Below are the code and all the weights of a small trained network. Each question names an input and a class and asks about switching units off, where a switched-off unit gives its printed mean instead of its output.

import numpy as np


def w(rows, s, z=0):
    codes = np.array(rows[::2]) - 128.0
    scale = np.full(codes.shape[1], s)
    scale[-1] = z or s
    return codes * scale


def f(y):
    return np.maximum(y, 0)


def log_softmax(a):
    a = a - a.max(-1, keepdims=True)
    return a - np.log(np.exp(a).sum(-1, keepdims=True))


def net(x, mask):
    res = np.array(x, float).reshape(1, 7) / 4 @ E
    y = f(res @ A[0][:, :-1].T + A[0][:, -1])
    res = res + np.where(mask, y, B[0][:, -1]) @ B[0][:, :-1]
    return log_softmax(res[-1] @ U[:, :-1].T + U[:, -1])


A, B = {}, {}
E = w([
[9,126,108,20,98,128,116,97],'x0',
[124,128,127,130,130,121,122,124],'x1',
[128,127,129,128,125,126,131,127],'x2',
[126,136,128,133,129,108,119,118],'x3',
[83,28,80,178,98,67,155,193],'x4',
[157,108,53,156,71,181,47,64],'x5',
[67,192,97,208,119,158,200,97],'x6',
],0.012)
A[0] = w([
[113,72,94,124,115,76,137,156,17],'n1',
[169,83,139,84,101,142,92,111,24],'n2',
[71,69,55,194,115,81,146,208,54],'n3',
[6,138,116,32,106,130,112,111,66],'n4',
[195,142,165,211,151,123,123,163,96],'n5',
[95,138,196,104,187,92,191,141,33],'n6',
[153,97,50,139,60,177,65,55,14],'n7',
[154,205,160,101,174,166,103,82,13],'n8',
[58,161,114,177,134,141,170,84,95],'n9',
[80,194,95,184,115,163,194,98,30],'n10',
[148,219,181,86,168,187,119,82,76],'n11',
[174,73,171,42,166,84,59,131,5],'n12',
[123,145,189,91,151,91,183,169,71],'n13',
],0.012,0.0025)
B[0] = w([
[139,73,186,136,117,143,162,107,181],'n1',
[85,169,148,95,148,119,110,201,174],'n2',
[88,51,196,157,140,95,177,61,227],'n3',
[226,155,36,65,187,121,217,85,248],'n4',
[244,172,12,93,163,115,185,107,197],'n5',
[84,118,46,218,136,142,42,105,207],'n6',
[49,159,97,153,167,183,67,100,207],'n7',
[116,49,180,161,107,127,185,35,202],'n8',
[132,173,161,74,76,100,115,181,191],'n9',
[177,192,175,67,48,75,45,255,200],'n10',
[97,53,198,119,137,118,158,72,224],'n11',
[142,157,157,82,53,84,109,234,219],'n12',
[70,163,97,177,122,222,19,107,201],'n13',
],0.0088,0.018)
U = w([
[211,158,2,103,172,104,213,116,148],'0',
[78,61,247,158,116,99,178,80,139],'1',
[126,164,184,89,46,80,68,249,213],'2',
[34,155,44,198,148,161,6,109,6],'3',
],0.0097,0.0023)

Each question gives the input, the list of numbers given to net, and the class t.
The units are the neurons (one row each of A and B). Each row of codes is followed by its name. A weight is (code - 128) times the scale printed after its matrix; where a second scale follows, it is the last column's (A, B and U).
mask holds one flag per neuron, in row order. A switched-off neuron (its flag False) gives its mean, the last column of its row in B, instead of its output. The means were averaged over made-up inputs and are rounded, as every weight is.
A unit's drop is (log p(t) with every unit on - log p(t) with that unit switched off) / (log p(t) with every unit on - log p(t) with every unit switched off).
The circuit of an input: a set's keep is (log p(t) with only the set's units on - log p(t) with every unit switched off) / (log p(t) with every unit on - log p(t) with every unit switched off). Starting from the 12 units with the biggest drops (on a tie, the unit counted first), units are removed one at a time, each time the one whose removal leaves the highest keep (on an exact tie, the one counted first), for as long as the keep stays at least 0.8.
units of the circuit, in order: the units of the circuit, biggest drop first
most important unit: the unit with the biggest drop
top k neurons: the k neurons with the biggest drops, biggest first
drop when u is switched off: that unit's drop, to one decimal
input [2,-3,1,-6,8,4,3], class 1: most important unit	n3
input [-6,4,6,-7,-8,4,8], class 1: top 2 neurons	(n8; n11)
input [6,2,2,0,6,-6,3], class 0: top 4 neurons	(n4; n11; n8; n7)
input [0,-7,-1,1,-6,4,-6], class 1: top 3 neurons	(n8; n11; n10)
input [0,-7,-8,7,-5,-8,-4], class 3: top 2 neurons	(n13; n6)
input [-1,-3,5,-5,-4,-8,4], class 3: top 2 neurons	(n6; n13)
input [4,-3,6,-3,-1,-8,5], class 3: top 2 neurons	(n6; n13)
input [-3,-5,7,8,-7,-4,4], class 1: top 2 neurons	(n11; n8)
input [0,8,-5,-1,-8,-1,-5], class 1: top 2 neurons	(n8; n11)
input [-3,7,-8,0,-1,6,6], class 2: top 2 neurons	(n10; n6)
input [-6,8,0,-2,2,-6,-5], class 0: top 3 neurons	(n5; n10; n7)
input [-5,-8,0,-1,0,6,-2], class 3: top 2 neurons	(n4; n7)
input [8,2,-1,-4,-4,6,-7], class 0: top 2 neurons	(n4; n10)
input [-4,-3,-3,-1,-8,4,6], class 1: most important unit	n8
input [7,8,-1,0,4,-2,7], class 0: top 2 neurons	(n4; n12)
input [-6,3,-5,3,6,-8,-3], class 3: top 3 neurons	(n13; n4; n6)
input [6,-2,1,6,-8,-1,3], class 1: top 2 neurons	(n11; n8)
input [-5,-4,6,-3,-3,7,8], class 2: drop when n10 is switched off	1.3
input [4,2,4,3,2,-7,-1], class 3: drop when n10 is switched off	0.0
input [0,4,-2,2,8,-3,-8], class 1: drop when n1 is switched off	1.3
input [1,7,8,8,6,6,7], class 2: units of the circuit, in order	(n10)
input [1,2,2,4,-2,4,8], class 2: drop when n10 is switched off	0.2
